Here is a tiny trained network, its code and every weight. The questions are about switching its units off for an input and a class, where a switched-off unit gives its printed mean instead of its output.

import numpy as np


def w(rows, s, z=0):
    codes = np.array(rows[::2]) - 128.0
    scale = np.full(codes.shape[1], s)
    scale[-1] = z or s
    return codes * scale


def f(y):
    return y / 2 * (1 + np.tanh(0.7978845608 * (y + 0.044715 * y**3)))


def log_softmax(a):
    a = a - a.max(-1, keepdims=True)
    return a - np.log(np.exp(a).sum(-1, keepdims=True))


def net(x, mask):
    res = np.array(x, float).reshape(1, 4) / 4 @ E
    y = f(res @ A[0][:, :-1].T + A[0][:, -1])
    res = res + np.where(mask, y, B[0][:, -1]) @ B[0][:, :-1]
    return log_softmax(res[-1] @ U[:, :-1].T + U[:, -1])


A, B = {}, {}
E = w([
[251,101,97,120,229,88,9,58],'x0',
[99,219,136,202,45,121,54,33],'x1',
[89,98,61,11,114,209,89,52],'x2',
[104,102,246,170,213,177,94,66],'x3',
],0.011)
A[0] = w([
[245,159,59,113,62,110,166,153,95],'n0',
[156,200,152,127,70,153,65,88,127],'n1',
[126,99,163,172,152,204,119,124,45],'n2',
[125,176,175,188,195,92,165,164,84],'n3',
[93,101,187,159,216,203,147,114,107],'n4',
[191,168,87,108,162,77,69,137,102],'n5',
[143,114,115,70,90,197,109,115,24],'n6',
[123,119,103,95,129,216,153,79,22],'n7',
[116,143,90,90,145,75,153,140,80],'n8',
[180,140,85,82,183,139,215,148,145],'n9',
[109,157,132,87,83,106,202,149,97],'n10',
[79,83,91,97,110,199,88,106,103],'n11',
[140,113,218,109,153,168,142,102,105],'n12',
[134,142,103,121,213,93,71,112,97],'n13',
[143,227,90,170,72,128,107,86,119],'n14',
[81,150,158,135,105,182,164,161,129],'n15',
[107,104,82,33,113,169,127,94,11],'n16',
[126,16,121,81,215,159,168,225,170],'n17',
[92,190,135,174,61,135,63,62,147],'n18',
[79,100,143,122,80,135,151,119,103],'n19',
[146,89,196,138,158,210,105,107,31],'n20',
[121,121,122,34,143,165,126,103,22],'n21',
[179,45,104,128,145,62,97,85,99],'n22',
[167,115,150,177,138,94,178,192,75],'n23',
[76,156,129,141,87,172,193,130,91],'n24',
[150,54,138,90,159,142,154,175,171],'n25',
[70,137,131,63,117,160,98,93,47],'n26',
[167,113,214,135,147,220,141,117,123],'n27',
[143,167,10,103,84,88,109,204,93],'n28',
[134,91,128,147,110,196,226,155,102],'n29',
[66,147,149,108,123,138,186,124,70],'n30',
[133,115,127,100,182,121,182,149,103],'n31',
[122,85,146,161,95,178,186,145,54],'n32',
[215,85,154,112,157,124,108,86,137],'n33',
[191,117,139,105,189,94,87,112,114],'n34',
[158,118,83,93,108,94,175,135,76],'n35',
[76,126,150,107,132,94,161,143,13],'n36',
[125,147,130,63,230,195,118,209,125],'n37',
[130,138,175,122,148,160,123,127,6],'n38',
[230,169,106,212,107,138,174,166,64],'n39',
[160,132,56,115,88,139,132,143,27],'n40',
[179,85,133,107,134,112,107,118,63],'n41',
[60,121,225,102,111,166,162,147,138],'n42',
[92,183,139,156,169,167,118,110,65],'n43',
[181,141,192,152,101,78,167,126,69],'n44',
],0.011,0.0022)
B[0] = w([
[39,28,86,66,100,92,148,40,202],'n0',
[176,157,155,161,102,84,91,176,199],'n1',
[43,84,134,86,112,77,154,59,169],'n2',
[140,41,204,119,216,253,142,164,205],'n3',
[2,101,101,12,71,77,114,51,206],'n4',
[147,182,35,173,155,178,210,75,192],'n5',
[124,68,168,155,179,202,151,213,172],'n6',
[151,48,140,121,197,214,141,237,174],'n7',
[80,114,118,81,84,58,120,116,157],'n8',
[136,176,205,134,36,57,63,136,194],'n9',
[112,158,52,136,148,112,148,90,191],'n10',
[177,109,197,135,214,145,162,176,189],'n11',
[26,76,141,51,72,72,129,75,180],'n12',
[137,149,107,163,170,153,175,68,189],'n13',
[207,168,183,69,25,58,6,204,208],'n14',
[152,163,52,171,133,120,173,75,194],'n15',
[112,94,191,131,179,213,145,189,197],'n16',
[176,245,181,144,69,84,21,196,253],'n17',
[164,188,188,145,48,92,30,227,232],'n18',
[167,163,113,169,130,136,169,138,169],'n19',
[96,76,119,60,95,105,174,76,186],'n20',
[179,73,148,105,176,187,116,173,179],'n21',
[203,224,50,181,159,169,203,87,192],'n22',
[89,84,186,111,207,188,93,185,199],'n23',
[194,180,83,205,130,170,157,46,200],'n24',
[203,185,152,130,51,78,55,178,199],'n25',
[126,104,161,126,171,169,161,178,177],'n26',
[33,59,131,49,85,32,134,86,187],'n27',
[10,39,130,43,104,77,155,58,219],'n28',
[134,167,70,177,162,139,98,127,195],'n29',
[166,132,48,199,123,149,179,101,180],'n30',
[221,183,203,162,46,108,94,192,174],'n31',
[213,166,80,192,129,163,147,111,175],'n32',
[172,165,73,168,96,111,161,63,195],'n33',
[161,188,105,130,120,167,225,68,198],'n34',
[82,98,155,69,95,83,96,63,173],'n35',
[120,117,124,188,127,121,131,127,156],'n36',
[134,164,154,126,76,134,85,175,197],'n37',
[70,90,89,78,127,100,115,126,147],'n38',
[131,17,200,117,209,213,138,178,188],'n39',
[54,49,116,75,112,96,170,117,171],'n40',
[179,164,85,186,132,136,166,133,162],'n41',
[126,173,31,200,107,119,170,60,208],'n42',
[114,110,135,93,92,115,87,96,163],'n43',
[152,30,186,134,185,219,176,175,178],'n44',
],0.0062,0.017)
U = w([
[137,239,163,131,65,56,2,169,117],'0',
[130,215,1,185,138,136,167,73,83],'1',
[11,90,100,57,95,51,109,74,245],'2',
[114,85,182,124,220,209,114,189,67],'3',
],0.0097,0.0013)

Each question gives the input, the list of numbers given to net, and the class t.
The units are the neurons (one row each of A and B). Each row of codes is followed by its name. A weight is (code - 128) times the scale printed after its matrix; where a second scale follows, it is the last column's (A, B and U).
mask holds one flag per neuron, in row order. A switched-off neuron (its flag False) gives its mean, the last column of its row in B, instead of its output. The means were averaged over made-up inputs and are rounded, as every weight is.
A unit's drop is (log p(t) with every unit on - log p(t) with that unit switched off) / (log p(t) with every unit on - log p(t) with every unit switched off).
unit that matters most: the unit with the biggest drop
top k neurons: the k neurons with the biggest drops, biggest first
drop when u is switched off: that unit's drop, to one decimal
input [4,2,7,-8], class 2: unit that matters most : n28
input [8,2,-5,8], class 1: top 3 neurons : n22, n34, n33
input [8,7,3,-2], class 1: top 2 neurons : n5, n22
input [-6,-4,-6,-1], class 1: top 4 neurons : n42, n15, n10, n24
input [-7,-7,-6,-1], class 0: top 2 neurons : n17, n9
input [6,0,7,-6], class 3: top 3 neurons : n16, n6, n21
input [-7,-6,4,-7], class 1: top 2 neurons : n24, n10
input [-4,-7,7,-6], class 0: top 3 neurons : n17, n9, n25
input [0,-3,2,4], class 2: top 2 neurons : n18, n4
input [6,0,6,4], class 1: top 3 neurons : n33, n22, n34
input [-7,-7,-7,7], class 0: top 3 neurons : n17, n31, n25
input [-1,1,-8,8], class 2: top 3 neurons : n4, n27, n12
input [-1,5,6,5], class 3: top 4 neurons : n17, n7, n11, n26
input [-3,1,-8,6], class 3: unit that matters most : n3
input [-6,5,-2,4], class 1: drop when n1 is switched off : 0.0
input [7,-4,-8,-7], class 3: drop when n39 is switched off : 1.6
input [6,5,1,5], class 1: drop when n17 is switched off : 0.4
